Here is a tiny trained network, its code and every weight. The questions are about switching its units off for an input and a target symbol, where a switched-off unit gives its printed mean instead of its output.

import numpy as np


def w(rows, s, z=0):
    codes = np.array(rows[::2]) - 128.0
    scale = np.full(codes.shape[1], s)
    scale[-1] = z or s
    return codes * scale


def f(y):
    return np.maximum(y, 0)


def softmax(a):
    e = np.exp(a - a.max(-1, keepdims=True))
    return e / e.sum(-1, keepdims=True)


def log_softmax(a):
    a = a - a.max(-1, keepdims=True)
    return a - np.log(np.exp(a).sum(-1, keepdims=True))


def net(x, mask):
    ids = ['ΛΦαβδεηψ'.index(c) for c in x.split()]
    T = len(ids)
    res = E[ids] + P[:T]
    u = 0
    for l in range(2):
        r = res
        for j in range(2):
            rows = slice(2 * j, 2 * j + 2)
            q, k, v = (r @ M[l][rows].T for M in (Q, K, V))
            z = softmax(np.where(np.tri(T) > 0, q @ k.T / 2**0.5, -1e9)) @ v
            o = O[l][rows]
            res = res + np.where(mask[u + j], z, o[:, -1]) @ o[:, :-1]
        u += 2
        y = f(res @ A[l][:, :-1].T + A[l][:, -1])
        res = res + np.where(mask[u : u + 12], y, B[l][:, -1]) @ B[l][:, :-1]
        u += 12
    return log_softmax(res[-1] @ U[:, :-1].T + U[:, -1])


Q, K, V, O, A, B = {}, {}, {}, {}, {}, {}
E = w([
[133,141,125,82,147,140,154,86,101,72,159],'Λ',
[169,55,171,111,106,106,138,83,94,141,158],'Φ',
[103,142,115,218,63,96,83,144,208,166,93],'α',
[150,80,141,55,140,110,107,83,148,127,159],'β',
[170,189,176,190,139,107,131,173,247,73,178],'δ',
[93,55,160,141,127,208,46,126,111,101,201],'ε',
[140,71,91,157,85,254,165,126,109,93,144],'η',
[101,112,191,100,154,116,68,91,81,99,218],'ψ',
],0.015)
P = w([
[128,153,175,103,136,167,131,94,143,128,56],'0',
[144,96,83,181,144,111,133,77,113,91,134],'1',
[154,67,99,111,86,129,149,104,155,100,191],'2',
[146,98,153,81,49,171,144,125,154,95,139],'3',
[66,2,100,172,215,121,180,153,207,116,44],'4',
[133,48,44,170,182,102,152,220,109,95,98],'5',
[168,91,73,119,95,137,141,170,79,94,170],'6',
],0.011)
Q[0] = w([
[87,123,176,223,181,80,176,148,250,96,102],'L0H0',
[98,90,47,93,222,97,120,181,40,176,73],'L0H0',
[252,181,142,53,21,181,81,77,75,80,230],'L0H1',
[215,90,51,162,208,55,115,243,86,59,163],'L0H1',
],0.015)
K[0] = w([
[129,142,33,205,136,71,78,105,113,146,107],'L0H0',
[169,70,89,91,171,146,166,102,105,114,233],'L0H0',
[70,155,254,42,62,180,161,189,148,152,75],'L0H1',
[151,112,74,124,37,83,135,134,145,107,243],'L0H1',
],0.016)
V[0] = w([
[62,130,91,193,76,226,136,162,101,159,125],'L0H0',
[103,170,1,90,62,122,207,91,152,108,46],'L0H0',
[110,178,106,125,150,137,67,132,218,135,137],'L0H1',
[151,210,148,163,195,119,149,142,63,34,149],'L0H1',
],0.0089)
O[0] = w([
[148,150,50,162,68,71,57,60,132,40,43,7],'L0H0',
[154,104,247,81,80,119,113,212,78,55,2,24],'L0H0',
[58,113,67,31,97,113,129,163,121,209,65,255],'L0H1',
[220,125,84,124,175,124,57,241,50,163,103,227],'L0H1',
],0.0073,0.0049)
A[0] = w([
[88,102,132,105,116,154,133,148,145,122,150,125],'L0N0',
[115,161,119,131,124,107,131,146,119,147,117,64],'L0N1',
[46,88,115,111,110,151,146,125,82,149,117,155],'L0N2',
[169,184,108,140,134,100,115,165,142,151,120,113],'L0N3',
[67,248,153,140,125,50,210,141,74,167,155,2],'L0N4',
[105,154,141,140,102,113,116,109,116,128,89,78],'L0N5',
[105,194,142,152,123,102,146,160,74,119,131,7],'L0N6',
[149,151,155,165,126,118,128,144,149,95,113,127],'L0N7',
[92,166,137,151,129,77,126,124,112,158,115,56],'L0N8',
[142,119,113,92,162,143,126,108,82,91,132,145],'L0N9',
[111,106,139,116,101,98,89,121,127,139,140,118],'L0N10',
[109,107,116,128,107,156,117,153,120,96,141,111],'L0N11',
],0.016)
B[0] = w([
[159,154,139,160,141,97,115,112,106,108,130,241],'L0N0',
[161,147,115,165,127,97,109,66,155,136,137,128],'L0N1',
[167,152,106,106,151,64,122,119,100,101,107,255],'L0N2',
[114,126,163,129,116,117,147,98,163,108,141,232],'L0N3',
[145,196,189,112,3,53,230,138,210,60,127,128],'L0N4',
[172,135,178,131,141,141,128,120,146,153,158,140],'L0N5',
[123,84,112,170,104,93,101,172,124,45,127,128],'L0N6',
[133,137,122,90,106,101,104,129,139,174,110,184],'L0N7',
[112,83,123,121,95,132,132,165,162,94,151,129],'L0N8',
[133,92,164,122,86,121,114,140,127,170,133,235],'L0N9',
[97,124,140,133,151,152,129,143,104,128,86,154],'L0N10',
[144,107,131,152,165,128,99,127,127,124,118,165],'L0N11',
],0.015,0.0073)
Q[1] = w([
[146,232,124,90,96,54,71,168,201,156,115],'L1H0',
[92,76,176,174,122,103,132,210,164,95,125],'L1H0',
[157,202,78,140,123,125,141,237,255,87,182],'L1H1',
[158,115,41,52,171,180,117,108,162,168,147],'L1H1',
],0.0084)
K[1] = w([
[191,192,90,153,123,181,152,198,170,70,59],'L1H0',
[176,47,65,207,117,87,141,155,151,86,185],'L1H0',
[216,157,73,239,162,170,27,187,159,2,87],'L1H1',
[82,168,130,86,137,152,33,131,72,49,177],'L1H1',
],0.0081)
V[1] = w([
[129,91,116,192,103,113,190,132,122,111,109],'L1H0',
[173,118,91,173,67,141,185,172,145,169,118],'L1H0',
[112,146,138,136,192,181,17,94,90,81,129],'L1H1',
[255,143,74,162,97,197,165,116,111,89,84],'L1H1',
],0.0071)
O[1] = w([
[141,222,130,131,214,197,53,98,134,87,113,55],'L1H0',
[104,173,181,114,75,169,95,120,72,137,90,134],'L1H0',
[87,145,84,177,86,43,203,217,90,164,145,41],'L1H1',
[1,112,124,99,175,122,58,159,147,133,149,3],'L1H1',
],0.0072,0.004)
A[1] = w([
[40,211,76,95,118,94,179,49,39,40,57,62],'L1N0',
[62,153,58,175,116,254,151,130,102,57,69,9],'L1N1',
[13,208,153,89,160,165,82,190,132,94,177,116],'L1N2',
[114,69,133,91,123,95,150,96,67,62,92,116],'L1N3',
[79,84,109,156,47,184,85,156,86,133,68,94],'L1N4',
[61,79,148,162,121,134,139,86,121,87,145,148],'L1N5',
[106,234,97,199,75,126,187,207,146,131,83,91],'L1N6',
[89,204,121,129,109,88,82,149,68,117,30,84],'L1N7',
[85,193,134,193,101,79,134,73,162,149,138,129],'L1N8',
[95,129,28,130,101,99,182,2,122,72,112,97],'L1N9',
[125,117,77,79,111,42,79,156,49,171,77,113],'L1N10',
[100,91,114,73,87,58,68,109,117,65,41,126],'L1N11',
],0.0078,0.015)
B[1] = w([
[82,99,231,210,185,138,115,127,89,250,110,136],'L1N0',
[131,217,151,81,136,137,139,146,73,147,150,128],'L1N1',
[89,90,71,115,113,118,92,97,126,139,130,142],'L1N2',
[64,119,131,95,139,148,160,80,115,109,127,193],'L1N3',
[216,162,113,172,163,93,148,72,104,85,108,136],'L1N4',
[145,190,118,125,97,130,74,135,151,114,146,146],'L1N5',
[175,113,119,147,153,116,144,114,94,149,165,147],'L1N6',
[113,69,118,85,142,114,154,148,165,104,181,145],'L1N7',
[134,66,99,128,155,167,117,151,96,88,123,178],'L1N8',
[50,97,131,117,123,145,101,132,141,136,119,152],'L1N9',
[120,187,124,106,138,211,124,116,146,109,119,246],'L1N10',
[184,169,116,173,113,106,129,132,124,205,132,215],'L1N11',
],0.011)
U = w([
[117,151,158,178,154,254,161,90,221,96,181,150],'Λ',
[59,84,73,108,105,133,81,118,124,99,114,212],'Φ',
[107,103,132,69,143,17,158,84,103,49,106,48],'α',
[144,104,86,162,134,109,168,156,82,183,170,4],'β',
[136,135,106,150,65,72,100,110,116,122,69,175],'δ',
[89,124,140,153,139,132,130,106,104,161,117,55],'ε',
[124,27,162,89,111,165,90,194,46,97,73,234],'η',
[140,131,57,75,156,178,120,111,86,150,125,73],'ψ',
],0.0052,0.0035)

Each question gives the input, a string of symbols that net reads in full, and the target symbol t.
The units are the heads (2 rows each of Q, K, V and O) and the neurons (one row each of A and B). Each row of codes is followed by its name. A weight is (code - 128) times the scale printed after its matrix; where a second scale follows, it is the last column's (O, A, B and U).
mask holds one flag per unit, layer by layer, with each layer's heads first. A switched-off unit (its flag False) gives its mean, the last column of its rows in O or B, instead of its output. The means were averaged over made-up inputs and are rounded, as every weight is.
A unit's drop is (log p(t) with every unit on - log p(t) with that unit switched off) / (log p(t) with every unit on - log p(t) with every unit switched off).
The circuit of an input: a set's keep is (log p(t) with only the set's units on - log p(t) with every unit switched off) / (log p(t) with every unit on - log p(t) with every unit switched off). Starting from the 12 units with the biggest drops (on a tie, the unit counted first), units are removed one at a time, each time the one whose removal leaves the highest keep (on an exact tie, the one counted first), for as long as the keep stays at least 0.8.
units of the circuit, in order: the units of the circuit, biggest drop first
top k neurons: the k neurons with the biggest drops, biggest first
top k neurons in layer l: the k neurons of layer l with the biggest drops, biggest first
input η Λ Φ Λ, target δ: units of the circuit, in order => (L0H0; L1N11)
input β Λ η δ β, target η: units of the circuit, in order => (L0H1; L0H0)
input δ δ δ Φ α Φ, target ψ: units of the circuit, in order => (L1N10; L0N2; L0H1)
input δ Λ δ ε, target ψ: units of the circuit, in order => (L0N2; L0H1; L1N10)
input Λ Φ α Λ η δ, target Φ: top 2 neurons in layer 1 => (L1N2; L1N7)
input α β δ Λ ε β δ, target β: top 2 neurons => (L0N0; L1N6)
input ψ η Φ Λ δ β, target Λ: top 2 neurons in layer 0 => (L0N2; L0N7)
input δ Λ β η δ β δ, target Φ: top 2 neurons => (L0N0; L0N2)
input δ Λ δ Φ Λ, target η: units of the circuit, in order => (L0H1; L0H0; L0N9)
input β β δ ψ Λ Λ Φ, target β: units of the circuit, in order => (L0H0; L1H1; L1H0)
input ψ ψ δ δ Φ, target β: units of the circuit, in order => (L0H0; L1H1)
input δ δ δ Λ δ δ Λ, target η: top 2 neurons in layer 0 => (L0N9; L0N2)
input ε ψ β ψ Λ, target β: units of the circuit, in order => (L0H0; L1H1; L1N10)
input Λ Φ Λ δ δ ψ, target η: units of the circuit, in order => (L0H0; L0N9)
input Λ η δ ψ ψ α ψ, target β: top 2 neurons => (L1N10; L0N3)
input δ δ ε Φ, target ψ: units of the circuit, in order => (L0H1; L1N10; L0N2)
input ε δ δ Λ, target Φ: top neuron in layer 1 => (L1N9)
input δ ε δ δ δ ψ ψ, target ψ: top 3 neurons => (L1N10; L0N2; L0N3)
input η δ β δ δ Λ, target α: top 2 neurons => (L0N2; L1N10)
input Λ Λ β, target η: units of the circuit, in order => (L0H1; L0H0; L0N9)
input δ Φ δ ψ, target ψ: top 2 neurons in layer 1 => (L1N10; L1N11)
input Λ δ ε, target η: top neuron in layer 1 => (L1N11)
input β Φ β δ δ α, target δ: top neuron => (L0N7)
input δ δ β δ ε, target ψ: units of the circuit, in order => (L0N2; L1N10; L0H1)
input Φ Φ α ψ ψ, target Λ: top 2 neurons => (L0N2; L1N5)
